Here is a tiny trained network, its code and every weight. The questions are about switching its units off for an input and a class, where a switched-off unit gives its printed mean instead of its output.

import numpy as np


def w(rows, s, z=0):
    codes = np.array(rows[::2]) - 128.0
    scale = np.full(codes.shape[1], s)
    scale[-1] = z or s
    return codes * scale


def norm(h):
    return h / np.sqrt((h * h).mean(-1, keepdims=True) + 1e-5)


def f(y):
    return y / 2 * (1 + np.tanh(0.7978845608 * (y + 0.044715 * y**3)))


def log_softmax(a):
    a = a - a.max(-1, keepdims=True)
    return a - np.log(np.exp(a).sum(-1, keepdims=True))


def net(x, mask):
    res = np.array(x, float).reshape(1, 8) / 4 @ E
    u = 0
    for l in range(4):
        y = f(norm(res) @ A[l][:, :-1].T + A[l][:, -1])
        res = res + np.where(mask[u : u + 8], y, B[l][:, -1]) @ B[l][:, :-1]
        u += 8
    return log_softmax(norm(res)[-1] @ U[:, :-1].T + U[:, -1])


A, B = {}, {}
E = w([
[152,175,107,253,171,53,204,77,187],'x0',
[144,95,128,139,107,206,171,167,104],'x1',
[153,107,214,112,77,86,87,137,158],'x2',
[103,110,85,105,196,182,145,130,78],'x3',
[109,139,139,171,174,137,138,132,73],'x4',
[172,158,152,97,161,164,160,169,167],'x5',
[99,214,163,142,161,182,78,199,77],'x6',
[143,133,62,97,156,153,182,122,176],'x7',
],0.0027)
A[0] = w([
[125,140,198,45,94,203,114,122,140,79],'L0N0',
[157,192,57,145,142,168,196,141,207,61],'L0N1',
[124,96,107,152,96,234,127,113,91,104],'L0N2',
[136,182,143,254,106,102,142,103,104,57],'L0N3',
[122,176,36,148,127,187,146,127,122,149],'L0N4',
[149,144,191,219,147,90,139,114,153,113],'L0N5',
[156,126,123,111,19,72,121,113,222,2],'L0N6',
[187,47,157,104,123,140,226,120,176,51],'L0N7',
],0.0072,0.0018)
B[0] = w([
[177,168,177,117,121,139,130,199,111,238],'L0N0',
[181,184,114,87,231,87,177,113,212,235],'L0N1',
[72,128,93,147,154,187,151,166,68,211],'L0N2',
[32,255,138,149,84,122,93,209,155,245],'L0N3',
[91,87,86,88,174,154,167,113,111,221],'L0N4',
[80,187,179,117,173,62,100,182,191,234],'L0N5',
[142,47,155,199,20,75,45,131,66,254],'L0N6',
[57,29,84,165,158,120,112,136,117,228],'L0N7',
],0.007,0.0036)
A[1] = w([
[182,183,183,136,47,171,150,199,91,60],'L1N0',
[211,127,82,70,199,163,216,5,136,36],'L1N1',
[253,209,221,91,42,241,133,204,91,7],'L1N2',
[158,202,116,59,140,196,91,163,26,153],'L1N3',
[123,104,190,125,79,208,185,73,211,13],'L1N4',
[206,149,62,135,105,148,145,82,129,94],'L1N5',
[192,194,194,51,31,226,134,176,122,36],'L1N6',
[79,194,125,49,73,76,76,10,48,140],'L1N7',
],0.0056,0.0012)
B[1] = w([
[204,96,102,123,224,116,122,135,191,210],'L1N0',
[130,96,83,46,184,44,131,17,129,179],'L1N1',
[255,92,234,49,190,95,86,180,163,253],'L1N2',
[124,22,135,139,95,125,127,179,87,246],'L1N3',
[153,147,102,181,94,156,188,135,147,90],'L1N4',
[64,140,168,158,197,109,143,62,153,102],'L1N5',
[196,124,225,154,194,105,140,155,145,210],'L1N6',
[107,76,93,180,142,38,112,74,217,156],'L1N7',
],0.0059,0.0038)
A[2] = w([
[148,130,126,95,101,219,138,117,122,93],'L2N0',
[177,135,109,101,183,177,202,51,163,9],'L2N1',
[175,226,129,145,102,167,199,111,180,66],'L2N2',
[115,255,163,147,97,134,144,111,182,57],'L2N3',
[187,165,71,150,110,195,187,85,182,84],'L2N4',
[205,192,141,124,129,102,127,63,118,93],'L2N5',
[156,211,140,161,130,169,156,79,59,77],'L2N6',
[150,154,118,107,139,176,189,140,165,85],'L2N7',
],0.0084,0.0014)
B[2] = w([
[40,164,144,146,120,107,113,139,110,125],'L2N0',
[165,72,90,69,134,91,165,3,142,194],'L2N1',
[29,99,125,111,92,66,54,142,88,153],'L2N2',
[48,211,97,148,148,76,173,212,204,253],'L2N3',
[207,152,141,114,88,125,130,100,94,120],'L2N4',
[85,76,91,167,144,165,175,175,137,132],'L2N5',
[134,125,126,149,93,138,137,153,104,104],'L2N6',
[123,111,172,183,112,142,61,16,137,149],'L2N7',
],0.0067,0.0034)
A[3] = w([
[125,179,131,161,83,172,95,104,41,67],'L3N0',
[219,80,96,146,107,128,169,90,163,94],'L3N1',
[157,218,141,145,86,191,123,43,125,60],'L3N2',
[141,133,163,173,2,116,148,98,122,47],'L3N3',
[139,168,159,164,48,179,126,157,86,88],'L3N4',
[192,163,94,132,56,193,216,79,171,1],'L3N5',
[178,199,163,137,110,110,67,79,138,50],'L3N6',
[181,176,169,121,86,126,150,86,139,59],'L3N7',
],0.0077,0.00098)
B[3] = w([
[103,21,56,100,86,124,179,197,144,99],'L3N0',
[8,187,141,103,159,52,83,149,130,252],'L3N1',
[66,48,205,72,178,121,55,119,90,47],'L3N2',
[206,60,122,190,106,141,70,8,132,195],'L3N3',
[80,108,94,59,234,139,113,77,131,149],'L3N4',
[162,55,169,103,137,137,141,112,187,75],'L3N5',
[37,93,78,194,138,126,195,126,76,164],'L3N6',
[3,41,187,143,189,183,90,100,134,82],'L3N7',
],0.0048,0.0015)
U = w([
[129,133,78,68,196,122,182,19,148,154],'0',
[169,219,156,146,53,226,154,45,113,2],'1',
[212,110,213,101,162,150,103,198,121,157],'2',
[136,78,136,191,40,86,60,77,120,152],'3',
[65,254,136,159,130,79,127,169,194,168],'4',
[127,205,126,150,116,218,156,84,103,42],'5',
[73,87,83,120,122,207,150,159,48,150],'6',
[151,201,159,140,57,222,152,53,123,22],'7',
],0.0091,0.0049)

Each question gives the input, the list of numbers given to net, and the class t.
The units are the neurons (one row each of A and B). Each row of codes is followed by its name. A weight is (code - 128) times the scale printed after its matrix; where a second scale follows, it is the last column's (A, B and U).
mask holds one flag per neuron, layer by layer. A switched-off neuron (its flag False) gives its mean, the last column of its row in B, instead of its output. The means were averaged over made-up inputs and are rounded, as every weight is.
A unit's drop is (log p(t) with every unit on - log p(t) with that unit switched off) / (log p(t) with every unit on - log p(t) with every unit switched off).
The circuit of an input: a set's keep is (log p(t) with only the set's units on - log p(t) with every unit switched off) / (log p(t) with every unit on - log p(t) with every unit switched off). Starting from the 12 units with the biggest drops (on a tie, the unit counted first), units are removed one at a time, each time the one whose removal leaves the highest keep (on an exact tie, the one counted first), for as long as the keep stays at least 0.8.
units of the circuit, in order: the units of the circuit, biggest drop first
k most important neurons: the k neurons with the biggest drops, biggest first
top k neurons in layer l: the k neurons of layer l with the biggest drops, biggest first
drop of u: that unit's drop, to one decimal
input [-8,-5,-5,-1,6,-4,-1,0], class 6: top neuron in layer 1 => (L1N2)
input [-3,-8,8,4,-4,-1,-1,-4], class 3: 2 most important neurons => (L0N6, L1N7)
input [2,-6,-3,4,-8,-8,0,-4], class 3: units of the circuit, in order => (L0N1, L2N3)
input [0,0,1,6,-8,-7,0,-6], class 3: 3 most important neurons => (L0N0, L1N7, L0N1)
input [2,8,3,-5,-1,3,-1,-1], class 3: 2 most important neurons => (L0N6, L0N7)
input [-4,0,-1,3,2,0,2,3], class 6: 4 most important neurons => (L0N2, L0N4, L1N3, L0N3)
input [-3,-7,-4,4,-7,-8,-4,2], class 3: units of the circuit, in order => (L0N1, L2N3)
input [0,1,5,-4,-6,-6,8,7], class 2: units of the circuit, in order => (L0N0, L1N2)
input [-8,4,5,-7,5,8,-8,8], class 3: units of the circuit, in order => (L0N7, L0N6)
input [-3,3,-2,0,0,-3,5,0], class 6: 2 most important neurons => (L0N2, L0N4)
input [3,8,-3,-3,2,-5,-7,1], class 6: 2 most important neurons => (L0N7, L2N3)
input [-3,-6,-8,4,-8,-6,3,-5], class 6: top 2 neurons in layer 2 => (L2N1, L2N7)
input [-7,4,-7,-7,5,-6,7,7], class 6: 2 most important neurons => (L0N4, L0N2)
input [1,-2,-7,5,-6,-3,-7,-6], class 0: 2 most important neurons => (L0N6, L0N3)
input [-3,1,3,2,5,-5,2,4], class 6: most important neuron => (L0N2)
input [0,-6,-7,2,-4,-3,8,-5], class 6: top 3 neurons in layer 0 => (L0N6, L0N5, L0N4)
input [0,-4,6,0,-4,4,-4,6], class 3: drop of L0N6 => 0.4
input [-2,-2,-1,-7,-2,-2,0,4], class 3: drop of L0N6 => 0.4
input [-1,-3,2,-3,-6,-6,-5,8], class 3: drop of L0N6 => 0.1
input [2,4,-1,-5,6,8,-4,6], class 0: most important neuron => (L0N1)
input [0,0,-7,7,0,-7,8,7], class 0: drop of L0N3 => 0.2
